[[-16 -31  13 -12 -39]
 [-35 -16  11  23  24]
 [-30  -9  19  30  41]]
=>
[[-31  13]
 [-16  11]]

[[ -6  -5   0   4]
 [  7   6  -1  -3]
 [ 41  31  -1 -21]]
=>
[[-5  0]
 [ 6 -1]]

[[ 43 -10  -2  15]
 [ -9  34  27  12]]
=>
[[-10  -2]
 [ 34  27]]

[[ 12  17  38]
 [  7  -8 -10]
 [ -8 -27   1]]
=>
[[ 17  38]
 [ -8 -10]]

[[ -2  14  16]
 [-17  20  -6]
 [ 35  -8  13]
 [-13   8   5]
 [ -4   5   6]]
=>
[[14 16]
 [20 -6]]

[[-11  27  -5  26]
 [-20  33  -2  38]
 [ 43 -30 -19  12]
 [ 19  12  30   9]
 [ -1  39  16  41]]
=>
[[27 -5]
 [33 -2]]

[[-11 -15 -26 -20]
 [-11  -9   1  -4]
 [ -1  16  27  13]
 [  8  16  35  15]]
=>
[[-15 -26]
 [ -9   1]]

[[ 17  27 -26 -20]
 [-24 -33 -23  14]
 [ 17  20 -27  27]
 [ -1 -10 -17  45]
 [-24  27 -36 -12]]
=>
[[ 27 -26]
 [-33 -23]]
---
[[-13  15   2  43   5]
 [-10   8  -9  37  -1]
 [  7 -12 -12 -14  -8]
 [ -2  -4  -8  19  -4]]
=>
[[  7 -12 -12 -14  -8]
 [ -2  -4  -8  19  -4]
 [-10   8  -9  37  -1]
 [-13  15   2  43   5]]

[[-17  -2   0  -3  44 -23]
 [  3 -14  34  15  14  -9]
 [-12   0  -4  -3  22 -12]
 [ 30 -16  39  25 -44  29]
 [ -1 -11  18   8  12  -7]
 [ -8  -8  11   4  31 -19]
 [ 10  -8  18  13  -8   8]
 [ 13   5   0   1 -26  17]
 [ -9  11 -18  -8   4  -4]]
=>
[[ 30 -16  39  25 -44  29]
 [ 13   5   0   1 -26  17]
 [ 10  -8  18  13  -8   8]
 [  3 -14  34  15  14  -9]
 [ -1 -11  18   8  12  -7]
 [ -8  -8  11   4  31 -19]
 [ -9  11 -18  -8   4  -4]
 [-12   0  -4  -3  22 -12]
 [-17  -2   0  -3  44 -23]]

[[-44   0  10 -13]
 [-23   0   3  -5]
 [ 37   0 -12  12]]
=>
[[ 37   0 -12  12]
 [-23   0   3  -5]
 [-44   0  10 -13]]

[[ 26   6]
 [-41  19]
 [-18   3]]
=>
[[ 26   6]
 [-18   3]
 [-41  19]]

[[ -7 -11  -7 -11  -3  13]
 [ -9  13 -13   4 -20 -12]
 [ 28  -3 -10  -9 -13  -7]
 [  3  -9 -13 -15 -23   5]
 [ 17 -10 -13  -7  -7   4]
 [ -8  18   1 -15  11 -22]
 [  1   5   2  -1  15  -1]
 [ -5   7 -15  -4 -32  -3]
 [ 22 -10   0   1  19   4]
 [-11  13 -10  -5 -27  -7]
 [-17   1  -7   4 -31  -6]
 [  5   6 -25 -22 -48  -1]]
=>
[[ 28  -3 -10  -9 -13  -7]
 [ 22 -10   0   1  19   4]
 [ 17 -10 -13  -7  -7   4]
 [  5   6 -25 -22 -48  -1]
 [  3  -9 -13 -15 -23   5]
 [  1   5   2  -1  15  -1]
 [ -5   7 -15  -4 -32  -3]
 [ -7 -11  -7 -11  -3  13]
 [ -8  18   1 -15  11 -22]
 [ -9  13 -13   4 -20 -12]
 [-11  13 -10  -5 -27  -7]
 [-17   1  -7   4 -31  -6]]

[[-37  -2   2 -10  -5  -6 -12   5   9   0]
 [-34   1  18   7   4 -14   0  14  -2  -9]
 [-11  -6  -1  -2  -5  -2  10 -15   2  17]
 [-10  -5   7   8  10 -15   4   8  -6  -1]
 [-13  -6  -1   7   4   8  10 -12 -16  17]
 [-17   5  14  12  -1  -3  -1  10 -10  -8]
 [-27 -10  -7   2  -9  -1   6  -9   2  16]]
=>
[[-10  -5   7   8  10 -15   4   8  -6  -1]
 [-11  -6  -1  -2  -5  -2  10 -15   2  17]
 [-13  -6  -1   7   4   8  10 -12 -16  17]
 [-17   5  14  12  -1  -3  -1  10 -10  -8]
 [-27 -10  -7   2  -9  -1   6  -9   2  16]
 [-34   1  18   7   4 -14   0  14  -2  -9]
 [-37  -2   2 -10  -5  -6 -12   5   9   0]]

[[-32  19  25  40]
 [ 11   6 -17  -7]
 [  4  -3  16  39]]
=>
[[ 11   6 -17  -7]
 [  4  -3  16  39]
 [-32  19  25  40]]
